Below is a small trained network, with its code and all its weights. Each question gives an input and a class and asks what happens when units are switched off, that is, made to give their printed mean instead of their output.

import numpy as np


def w(rows, s, z=0):
    codes = np.array(rows[::2]) - 128.0
    scale = np.full(codes.shape[1], s)
    scale[-1] = z or s
    return codes * scale


def f(y):
    return np.maximum(y, 0)


def log_softmax(a):
    a = a - a.max(-1, keepdims=True)
    return a - np.log(np.exp(a).sum(-1, keepdims=True))


def net(x, mask):
    res = np.array(x, float).reshape(1, 4) / 4 @ E
    y = f(res @ A[0][:, :-1].T + A[0][:, -1])
    res = res + np.where(mask, y, B[0][:, -1]) @ B[0][:, :-1]
    return log_softmax(res[-1] @ U[:, :-1].T + U[:, -1])


A, B = {}, {}
E = w([
[123,126,127,133],'x0',
[140,150,247,181],'x1',
[17,169,173,94],'x2',
[111,18,128,89],'x3',
],0.013)
A[0] = w([
[241,107,93,163,254],'N1',
[10,164,171,65,166],'N2',
[106,120,232,116,217],'N3',
[144,197,143,235,150],'N4',
[108,170,94,185,170],'N5',
[83,120,135,76,170],'N6',
[123,54,145,152,239],'N7',
[135,216,60,114,117],'N8',
],0.013,0.0089)
B[0] = w([
[193,112,134,197,253],'N1',
[15,145,125,49,234],'N2',
[88,209,112,148,230],'N3',
[196,204,186,83,221],'N4',
[127,169,174,154,180],'N5',
[72,109,87,91,178],'N6',
[108,89,126,225,204],'N7',
[12,254,84,255,186],'N8',
],0.012,0.016)
U = w([
[149,112,144,221,231],'0',
[85,144,118,119,228],'1',
[219,129,223,137,72],'2',
[125,165,198,43,2],'3',
[178,2,6,146,86],'4',
[96,23,42,37,75],'5',
],0.0093,0.0067)

Each question gives the input, the list of numbers given to net, and the class t.
The units are the neurons (one row each of A and B). Each row of codes is followed by its name. A weight is (code - 128) times the scale printed after its matrix; where a second scale follows, it is the last column's (A, B and U).
mask holds one flag per neuron, in row order. A switched-off neuron (its flag False) gives its mean, the last column of its row in B, instead of its output. The means were averaged over made-up inputs and are rounded, as every weight is.
A unit's drop is (log p(t) with every unit on - log p(t) with that unit switched off) / (log p(t) with every unit on - log p(t) with every unit switched off).
The circuit of an input: a set's keep is (log p(t) with only the set's units on - log p(t) with every unit switched off) / (log p(t) with every unit on - log p(t) with every unit switched off). Starting from all 8 units, units are removed one at a time, each time the one whose removal leaves the highest keep (on an exact tie, the one counted first), for as long as the keep stays at least 0.8.
units of the circuit, in order: the units of the circuit, biggest drop first
unit that matters most: the unit with the biggest drop
k most important neurons: the k neurons with the biggest drops, biggest first
drop of u: that unit's drop, to one decimal
input [3,3,8,-7], class 3: unit that matters most : N4
input [5,-5,-7,2], class 4: units of the circuit, in order : [N4, N3]
input [-2,1,-6,-1], class 2: units of the circuit, in order : [N8, N3]
input [-7,-4,0,-7], class 0: 2 most important neurons : [N2, N8]
input [-8,4,4,0], class 3: units of the circuit, in order : [N8, N1]
input [-3,2,0,-1], class 2: units of the circuit, in order : [N8, N2]
input [5,0,-5,3], class 4: units of the circuit, in order : [N8, N4]
input [0,-6,3,1], class 5: units of the circuit, in order : [N3, N4, N6]
input [7,3,6,-1], class 3: units of the circuit, in order : [N8, N7]
input [2,4,0,-8], class 2: 2 most important neurons : [N4, N2]
input [-4,1,6,-2], class 3: units of the circuit, in order : [N7, N8]
input [8,1,-8,-2], class 2: units of the circuit, in order : [N8, N4]
input [0,2,2,-4], class 3: units of the circuit, in order : [N4, N7]
input [1,5,-4,-3], class 2: units of the circuit, in order : [N4]
input [-5,0,1,5], class 5: 3 most important neurons : [N8, N1, N4]
input [4,2,-7,-1], class 2: units of the circuit, in order : [N8, N4]
input [-3,-1,1,6], class 5: 2 most important neurons : [N1, N8]
input [4,2,5,-8], class 3: 2 most important neurons : [N4, N7]
input [2,8,-1,-3], class 2: 2 most important neurons : [N4, N2]
input [-3,-7,-1,-7], class 0: most important neuron : [N2]
input [1,1,3,-7], class 3: 2 most important neurons : [N4, N7]
input [8,0,-4,5], class 4: 4 most important neurons : [N8, N4, N3, N5]
input [-5,-6,-2,-1], class 0: 2 most important neurons : [N8, N2]
input [-2,0,-6,7], class 4: 3 most important neurons : [N8, N4, N3]
input [-5,7,-5,-7], class 2: drop of N4 : 0.2
input [7,-2,-4,5], class 4: drop of N7 : 0.0
